Below are the code and all the weights of a small trained network. Each question names an input and a class and asks about switching units off, where a switched-off unit gives its printed mean instead of its output.

import numpy as np


def w(rows, s, z=0):
    codes = np.array(rows[::2]) - 128.0
    scale = np.full(codes.shape[1], s)
    scale[-1] = z or s
    return codes * scale


def norm(h):
    return h / np.sqrt((h * h).mean(-1, keepdims=True) + 1e-5)


def f(y):
    return np.maximum(y, 0)


def log_softmax(a):
    a = a - a.max(-1, keepdims=True)
    return a - np.log(np.exp(a).sum(-1, keepdims=True))


def net(x, mask):
    res = np.array(x, float).reshape(1, 2) / 4 @ E
    u = 0
    for l in range(2):
        y = f(norm(res) @ A[l][:, :-1].T + A[l][:, -1])
        res = res + np.where(mask[u : u + 15], y, B[l][:, -1]) @ B[l][:, :-1]
        u += 15
    return log_softmax(norm(res)[-1] @ U[:, :-1].T + U[:, -1])


A, B = {}, {}
E = w([
[166,175,158,132,84,111,181,251],'x0',
[158,215,133,87,152,199,81,165],'x1',
],0.018)
A[0] = w([
[163,183,161,137,109,57,171,124,1],'L0N1',
[170,72,108,117,70,121,157,137,114],'L0N2',
[121,157,108,81,125,183,124,86,113],'L0N3',
[114,102,129,197,85,106,184,131,123],'L0N4',
[115,95,108,136,61,114,82,22,89],'L0N5',
[93,156,178,95,113,155,112,69,87],'L0N6',
[175,210,133,88,218,137,143,163,120],'L0N7',
[133,157,139,64,159,220,70,81,119],'L0N8',
[67,153,70,72,195,146,84,104,107],'L0N9',
[138,153,156,176,124,108,223,182,128],'L0N10',
[123,99,113,116,84,129,157,159,86],'L0N11',
[134,177,87,115,117,135,2,86,125],'L0N12',
[106,183,84,87,202,136,110,63,91],'L0N13',
[29,91,44,144,122,146,134,69,140],'L0N14',
[32,70,51,249,104,122,153,52,127],'L0N15',
],0.0087,0.021)
B[0] = w([
[161,194,228,250,56,212,157,215,128],'L0N1',
[158,143,137,113,149,138,140,123,157],'L0N2',
[114,105,94,105,120,120,152,145,165],'L0N3',
[120,126,119,113,152,173,148,112,192],'L0N4',
[105,116,153,185,139,131,86,160,177],'L0N5',
[105,108,98,109,92,137,141,137,137],'L0N6',
[82,109,93,153,101,131,148,111,201],'L0N7',
[125,105,141,99,125,133,167,125,217],'L0N8',
[154,146,166,167,167,113,129,123,184],'L0N9',
[133,150,110,142,158,125,87,120,217],'L0N10',
[125,124,139,124,150,141,133,124,132],'L0N11',
[157,135,132,138,136,96,116,138,205],'L0N12',
[133,66,121,90,112,122,142,164,172],'L0N13',
[124,134,145,166,117,123,87,154,235],'L0N14',
[111,122,115,72,125,179,163,129,255],'L0N15',
],0.019,0.0094)
A[1] = w([
[120,111,155,55,64,159,77,48,4],'L1N1',
[97,189,65,130,138,145,119,90,127],'L1N2',
[125,153,142,151,133,187,95,170,161],'L1N3',
[195,131,172,50,34,6,177,34,3],'L1N4',
[74,183,107,115,143,89,96,101,60],'L1N5',
[94,95,112,179,79,53,164,89,146],'L1N6',
[120,69,107,129,150,119,138,132,102],'L1N7',
[152,185,129,83,132,158,98,84,105],'L1N8',
[112,111,135,74,130,142,155,150,137],'L1N9',
[161,126,89,86,146,85,167,52,37],'L1N10',
[173,176,125,116,109,133,206,169,113],'L1N11',
[153,127,134,172,138,75,73,147,143],'L1N12',
[172,145,197,140,76,72,177,171,138],'L1N13',
[170,193,131,126,83,104,178,183,108],'L1N14',
[80,82,127,144,160,126,115,69,126],'L1N15',
],0.022,0.025)
B[1] = w([
[254,173,120,190,193,89,96,68,128],'L1N1',
[106,108,139,156,101,142,96,170,170],'L1N2',
[86,170,76,168,102,119,116,158,250],'L1N3',
[187,23,205,138,252,107,47,114,128],'L1N4',
[123,68,148,136,96,131,154,133,129],'L1N5',
[61,177,64,160,73,158,103,205,161],'L1N6',
[155,141,144,100,129,138,148,122,192],'L1N7',
[75,167,77,165,74,138,122,219,139],'L1N8',
[104,96,129,103,107,136,169,135,220],'L1N9',
[68,20,212,160,83,74,157,180,129],'L1N10',
[166,67,185,83,142,127,156,67,234],'L1N11',
[143,210,131,187,162,117,63,108,163],'L1N12',
[76,155,84,192,108,153,76,170,186],'L1N13',
[171,93,157,81,171,105,149,72,225],'L1N14',
[195,129,166,106,157,92,140,104,226],'L1N15',
],0.024,0.015)
U = w([
[145,6,203,39,118,162,235,103,133],'0',
[245,165,232,218,238,42,4,36,130],'1',
[10,192,49,219,44,203,91,246,187],'2',
[104,203,63,111,142,51,108,61,2],'3',
[65,190,75,100,164,49,109,76,2],'4',
[83,194,80,97,148,63,96,80,2],'5',
[116,204,46,114,135,79,109,67,2],'6',
[107,192,62,114,138,59,108,82,2],'7',
],0.025)

Each question gives the input, the list of numbers given to net, and the class t.
The units are the neurons (one row each of A and B). Each row of codes is followed by its name. A weight is (code - 128) times the scale printed after its matrix; where a second scale follows, it is the last column's (A, B and U).
mask holds one flag per neuron, layer by layer. A switched-off neuron (its flag False) gives its mean, the last column of its row in B, instead of its output. The means were averaged over made-up inputs and are rounded, as every weight is.
A unit's drop is (log p(t) with every unit on - log p(t) with that unit switched off) / (log p(t) with every unit on - log p(t) with every unit switched off).
The circuit of an input: a set's keep is (log p(t) with only the set's units on - log p(t) with every unit switched off) / (log p(t) with every unit on - log p(t) with every unit switched off). Starting from the 12 units with the biggest drops (on a tie, the unit counted first), units are removed one at a time, each time the one whose removal leaves the highest keep (on an exact tie, the one counted first), for as long as the keep stays at least 0.8.
units of the circuit, in order: the units of the circuit, biggest drop first
most important unit: the unit with the biggest drop
k most important neurons: the k neurons with the biggest drops, biggest first
top k neurons in layer l: the k neurons of layer l with the biggest drops, biggest first
input [8,-4], class 1: top neuron in layer 0	L0N15
input [7,-6], class 1: 2 most important neurons	L0N10; L0N7
input [-6,6], class 0: 4 most important neurons	L0N8; L0N13; L0N3; L0N10
input [3,-3], class 2: 2 most important neurons	L0N4; L0N10
input [8,5], class 1: 3 most important neurons	L1N14; L0N15; L1N11
input [-1,3], class 2: top 3 neurons in layer 0	L0N7; L0N15; L0N4
input [3,0], class 2: top 2 neurons in layer 0	L0N10; L0N8
input [-2,-3], class 2: top 2 neurons in layer 1	L1N11; L1N14
input [-4,-3], class 1: 4 most important neurons	L1N15; L0N7; L0N14; L0N8
input [7,8], class 0: 2 most important neurons	L0N14; L1N11
input [-6,1], class 1: 4 most important neurons	L0N9; L0N14; L0N5; L0N12
input [4,8], class 0: 3 most important neurons	L0N14; L1N11; L1N14
input [-5,5], class 0: 3 most important neurons	L0N8; L0N13; L0N10
input [3,8], class 0: top 2 neurons in layer 0	L0N14; L0N7
input [0,-3], class 2: units of the circuit, in order	L1N11
input [8,7], class 1: top 4 neurons in layer 0	L0N15; L0N4; L0N8; L0N10
input [4,0], class 1: top 3 neurons in layer 0	L0N15; L0N10; L0N14
input [6,6], class 0: 2 most important neurons	L1N11; L1N14
input [0,3], class 2: 4 most important neurons	L0N7; L1N6; L0N15; L0N4
input [-6,-2], class 1: 2 most important neurons	L1N15; L0N14
input [-2,3], class 2: most important unit	L0N15
input [8,-5], class 1: top 3 neurons in layer 0	L0N10; L0N15; L0N8
input [1,-3], class 2: top 2 neurons in layer 0	L0N8; L0N10
input [-4,7], class 0: top 2 neurons in layer 0	L0N8; L0N13
